Below is a small trained network, with its code and all its weights. Each question gives an input and a class and asks what happens when units are switched off, that is, made to give their printed mean instead of their output.

import numpy as np


def w(rows, s, z=0):
    codes = np.array(rows[::2]) - 128.0
    scale = np.full(codes.shape[1], s)
    scale[-1] = z or s
    return codes * scale


def f(y):
    return y / 2 * (1 + np.tanh(0.7978845608 * (y + 0.044715 * y**3)))


def log_softmax(a):
    a = a - a.max(-1, keepdims=True)
    return a - np.log(np.exp(a).sum(-1, keepdims=True))


def net(x, mask):
    res = np.array(x, float).reshape(1, 3) / 4 @ E
    y = f(res @ A[0][:, :-1].T + A[0][:, -1])
    res = res + np.where(mask, y, B[0][:, -1]) @ B[0][:, :-1]
    return log_softmax(res[-1] @ U[:, :-1].T + U[:, -1])


A, B = {}, {}
E = w([
[73,180,189,255,130,26,157,48,152],'x0',
[171,160,209,242,119,247,45,168,97],'x1',
[190,221,199,14,41,180,191,81,205],'x2',
],0.0097)
A[0] = w([
[50,66,25,165,228,106,45,117,19,123],'n1',
[171,147,248,218,144,205,40,194,69,63],'n2',
[90,110,172,193,103,76,152,84,149,4],'n3',
[72,185,185,244,160,23,151,81,141,42],'n4',
[186,70,88,92,143,141,129,186,134,41],'n5',
[171,86,20,57,134,167,84,227,104,64],'n6',
[85,65,54,39,137,25,193,102,103,79],'n7',
[131,134,156,111,125,133,131,115,101,106],'n8',
[104,169,63,89,168,69,148,129,146,81],'n9',
[213,95,68,83,205,198,142,235,63,43],'n10',
[131,90,65,182,186,110,103,176,87,56],'n11',
[123,109,94,91,64,154,81,178,108,55],'n12',
[158,155,113,114,132,152,146,63,61,31],'n13',
[211,254,168,51,53,139,165,88,185,92],'n14',
[108,196,109,114,130,108,96,141,85,59],'n15',
[115,93,87,166,182,90,122,166,81,34],'n16',
[71,76,59,201,244,86,106,204,80,145],'n17',
[65,92,49,70,166,66,183,87,175,87],'n18',
[164,127,112,206,98,187,113,135,122,10],'n19',
],0.009,0.0047)
B[0] = w([
[132,89,167,94,75,171,189,78,160,255],'n1',
[193,112,81,175,208,159,79,84,40,235],'n2',
[106,152,127,128,134,64,131,170,140,169],'n3',
[66,214,93,101,108,32,89,249,132,226],'n4',
[78,132,137,138,135,90,100,152,143,163],'n5',
[76,199,102,140,123,50,102,205,154,208],'n6',
[180,160,103,175,186,141,109,102,27,235],'n7',
[123,97,153,153,105,120,133,134,104,129],'n8',
[155,119,136,148,133,144,96,118,82,175],'n9',
[78,171,114,114,123,78,78,178,138,201],'n10',
[111,119,176,104,101,145,173,69,140,191],'n11',
[110,139,140,135,153,91,146,161,140,156],'n12',
[101,107,117,121,120,104,135,101,109,124],'n13',
[114,48,161,73,73,178,185,76,195,240],'n14',
[128,127,115,127,102,134,124,138,105,122],'n15',
[141,113,156,123,121,177,141,106,173,180],'n16',
[145,87,162,73,56,178,183,119,161,250],'n17',
[169,125,95,188,202,196,79,112,98,218],'n18',
[118,121,86,140,162,138,126,89,98,159],'n19',
],0.011,0.017)
U = w([
[156,76,155,62,2,229,198,18,214,210],'0',
[248,139,88,190,237,211,51,36,2,131],'1',
[53,209,107,101,75,34,70,214,180,8],'2',
],0.0069,0.0016)

Each question gives the input, the list of numbers given to net, and the class t.
The units are the neurons (one row each of A and B). Each row of codes is followed by its name. A weight is (code - 128) times the scale printed after its matrix; where a second scale follows, it is the last column's (A, B and U).
mask holds one flag per neuron, in row order. A switched-off neuron (its flag False) gives its mean, the last column of its row in B, instead of its output. The means were averaged over made-up inputs and are rounded, as every weight is.
A unit's drop is (log p(t) with every unit on - log p(t) with that unit switched off) / (log p(t) with every unit on - log p(t) with every unit switched off).
The circuit of an input: a set's keep is (log p(t) with only the set's units on - log p(t) with every unit switched off) / (log p(t) with every unit on - log p(t) with every unit switched off). Starting from the 12 units with the biggest drops (on a tie, the unit counted first), units are removed one at a time, each time the one whose removal leaves the highest keep (on an exact tie, the one counted first), for as long as the keep stays at least 0.8.
units of the circuit, in order: the units of the circuit, biggest drop first
unit that matters most: the unit with the biggest drop
k most important neurons: the k neurons with the biggest drops, biggest first
drop of u: that unit's drop, to one decimal
input [3,6,4], class 1: units of the circuit, in order : (n2)
input [-5,-4,-4], class 2: 2 most important neurons : (n6 n2)
input [8,-4,-7], class 2: 3 most important neurons : (n4 n14 n3)
input [-8,-7,7], class 2: 3 most important neurons : (n6 n2 n1)
input [2,-7,-7], class 0: 4 most important neurons : (n17 n1 n2 n11)
input [8,-8,3], class 1: 3 most important neurons : (n18 n7 n6)
input [6,-2,5], class 2: 2 most important neurons : (n4 n1)
input [5,-2,-6], class 0: 2 most important neurons : (n1 n17)
input [8,-8,-7], class 1: 2 most important neurons : (n7 n18)
input [-6,5,0], class 2: 2 most important neurons : (n6 n10)
input [0,-7,-8], class 0: 2 most important neurons : (n17 n1)
input [6,5,-4], class 2: 2 most important neurons : (n4 n7)
input [-1,6,5], class 1: 4 most important neurons : (n2 n17 n1 n11)
input [-2,-6,4], class 1: unit that matters most : n7
input [-8,4,2], class 2: drop of n12 : 0.0
input [6,6,-7], class 0: drop of n17 : 0.8
